Here is a tiny trained network, its code and every weight. The questions are about switching its units off for an input and a target symbol, where a switched-off unit gives its printed mean instead of its output.

import numpy as np


def w(rows, s, z=0):
    codes = np.array(rows[::2]) - 128.0
    scale = np.full(codes.shape[1], s)
    scale[-1] = z or s
    return codes * scale


def norm(h):
    return h / np.sqrt((h * h).mean(-1, keepdims=True) + 1e-5)


def f(y):
    return y / 2 * (1 + np.tanh(0.7978845608 * (y + 0.044715 * y**3)))


def softmax(a):
    e = np.exp(a - a.max(-1, keepdims=True))
    return e / e.sum(-1, keepdims=True)


def log_softmax(a):
    a = a - a.max(-1, keepdims=True)
    return a - np.log(np.exp(a).sum(-1, keepdims=True))


def net(x, mask):
    ids = ['βγδεμσψω'.index(c) for c in x.split()]
    T = len(ids)
    res = E[ids] + P[:T]
    r = norm(res)
    for j in range(2):
        rows = slice(2 * j, 2 * j + 2)
        q, k, v = (r @ M[0][rows].T for M in (Q, K, V))
        z = softmax(np.where(np.tri(T) > 0, q @ k.T / 2**0.5, -1e9)) @ v
        o = O[0][rows]
        res = res + np.where(mask[j], z, o[:, -1]) @ o[:, :-1]
    y = f(norm(res) @ A[0][:, :-1].T + A[0][:, -1])
    res = res + np.where(mask[2:10], y, B[0][:, -1]) @ B[0][:, :-1]
    return log_softmax(norm(res)[-1] @ U[:, :-1].T + U[:, -1])


Q, K, V, O, A, B = {}, {}, {}, {}, {}, {}
E = w([
[128,131,116,86,119,191,159],'β',
[168,229,150,209,147,5,122],'γ',
[143,140,215,87,129,146,127],'δ',
[190,60,153,98,80,151,115],'ε',
[230,100,120,136,87,209,141],'μ',
[180,127,171,119,138,130,150],'σ',
[138,107,166,118,64,167,173],'ψ',
[85,149,164,106,127,122,192],'ω',
],0.013)
P = w([
[115,144,86,140,146,115,94],'0',
[108,91,198,104,97,143,161],'1',
[124,85,182,99,104,160,165],'2',
[99,121,183,84,67,164,178],'3',
[111,138,222,145,77,147,161],'4',
[101,146,250,115,81,158,184],'5',
],0.011)
Q[0] = w([
[83,107,9,186,177,155,63],'H1',
[103,143,1,245,197,63,85],'H1',
[113,118,48,126,187,104,48],'H2',
[164,128,149,93,91,170,131],'H2',
],0.0093)
K[0] = w([
[160,48,207,103,141,217,179],'H1',
[96,4,212,177,166,154,157],'H1',
[87,38,206,99,210,163,254],'H2',
[52,200,85,103,226,36,116],'H2',
],0.0069)
V[0] = w([
[134,113,133,147,7,182,159],'H1',
[162,181,71,105,176,180,101],'H1',
[68,118,92,151,111,190,209],'H2',
[192,112,61,184,123,35,186],'H2',
],0.012)
O[0] = w([
[195,103,82,70,13,83,51,102],'H1',
[194,30,67,190,167,94,195,159],'H1',
[176,163,125,154,61,73,228,39],'H2',
[196,146,206,255,86,213,132,2],'H2',
],0.0093,0.0095)
A[0] = w([
[223,67,145,185,87,126,120,59],'N1',
[88,100,143,95,80,230,179,240],'N2',
[136,161,110,71,101,175,7,180],'N3',
[116,120,144,201,203,164,131,128],'N4',
[196,70,148,119,69,175,109,84],'N5',
[139,189,156,228,102,199,85,21],'N6',
[89,204,177,135,131,61,98,4],'N7',
[130,67,78,115,132,130,155,120],'N8',
],0.011,0.0022)
B[0] = w([
[118,170,113,103,180,153,93,176],'N1',
[132,181,177,161,139,138,77,253],'N2',
[52,152,163,217,136,42,117,244],'N3',
[123,11,133,123,2,112,108,197],'N4',
[104,179,99,133,125,175,76,192],'N5',
[171,60,169,35,113,63,131,231],'N6',
[172,162,82,151,164,114,78,167],'N7',
[206,142,165,124,231,130,120,210],'N8',
],0.0098,0.0052)
U = w([
[231,212,96,121,186,202,65,143],'β',
[100,23,133,219,106,155,124,212],'γ',
[43,198,128,246,143,148,34,113],'δ',
[67,124,129,40,216,110,95,80],'ε',
[255,122,116,99,166,91,197,183],'μ',
[115,92,131,168,115,115,135,6],'σ',
[133,253,176,141,142,160,213,239],'ψ',
[120,145,96,52,17,87,103,63],'ω',
],0.0066,0.0013)

Each question gives the input, a string of symbols that net reads in full, and the target symbol t.
The units are the heads (2 rows each of Q, K, V and O) and the neurons (one row each of A and B). Each row of codes is followed by its name. A weight is (code - 128) times the scale printed after its matrix; where a second scale follows, it is the last column's (O, A, B and U).
mask holds one flag per unit, heads first, then neurons. A switched-off unit (its flag False) gives its mean, the last column of its rows in O or B, instead of its output. The means were averaged over made-up inputs and are rounded, as every weight is.
A unit's drop is (log p(t) with every unit on - log p(t) with that unit switched off) / (log p(t) with every unit on - log p(t) with every unit switched off).
The circuit of an input: a set's keep is (log p(t) with only the set's units on - log p(t) with every unit switched off) / (log p(t) with every unit on - log p(t) with every unit switched off). Starting from all 10 units, units are removed one at a time, each time the one whose removal leaves the highest keep (on an exact tie, the one counted first), for as long as the keep stays at least 0.8.
circuit, biggest first: the units of the circuit, biggest drop first
top k neurons: the k neurons with the biggest drops, biggest first
which heads matter: for each layer, one digit per head in row order, 1 if its drop is at least 0.15 and else 0, layers parted by /
input ψ δ ψ, target ω: which heads matter	10
input ψ σ ψ σ, target ω: which heads matter	10
input δ γ ε, target δ: which heads matter	00
input γ μ β ψ, target γ: which heads matter	11
input ψ ψ δ, target ω: which heads matter	10
input δ β γ, target δ: which heads matter	11
input β γ δ δ, target β: circuit, biggest first	H2; H1; N1
input ε δ δ δ, target δ: which heads matter	01
input β ω μ, target μ: circuit, biggest first	H2
input ψ β ω, target ω: which heads matter	10
input γ ε δ σ, target γ: circuit, biggest first	H2; N4
input ε β δ δ δ ψ, target δ: circuit, biggest first	H1; H2; N3; N5
input μ μ δ σ, target β: circuit, biggest first	H2; H1; N1; N5
input ω δ μ, target ψ: circuit, biggest first	H2; H1
input ε σ β, target δ: circuit, biggest first	H2; N3; H1
input ψ μ δ β μ, target ω: circuit, biggest first	H1
input ε σ ψ δ ω, target δ: circuit, biggest first	H1; H2; N3
input β ε δ δ ε ω, target μ: circuit, biggest first	H1; H2
input δ γ β, target δ: which heads matter	00
input δ γ σ, target δ: top 2 neurons	N3; N2
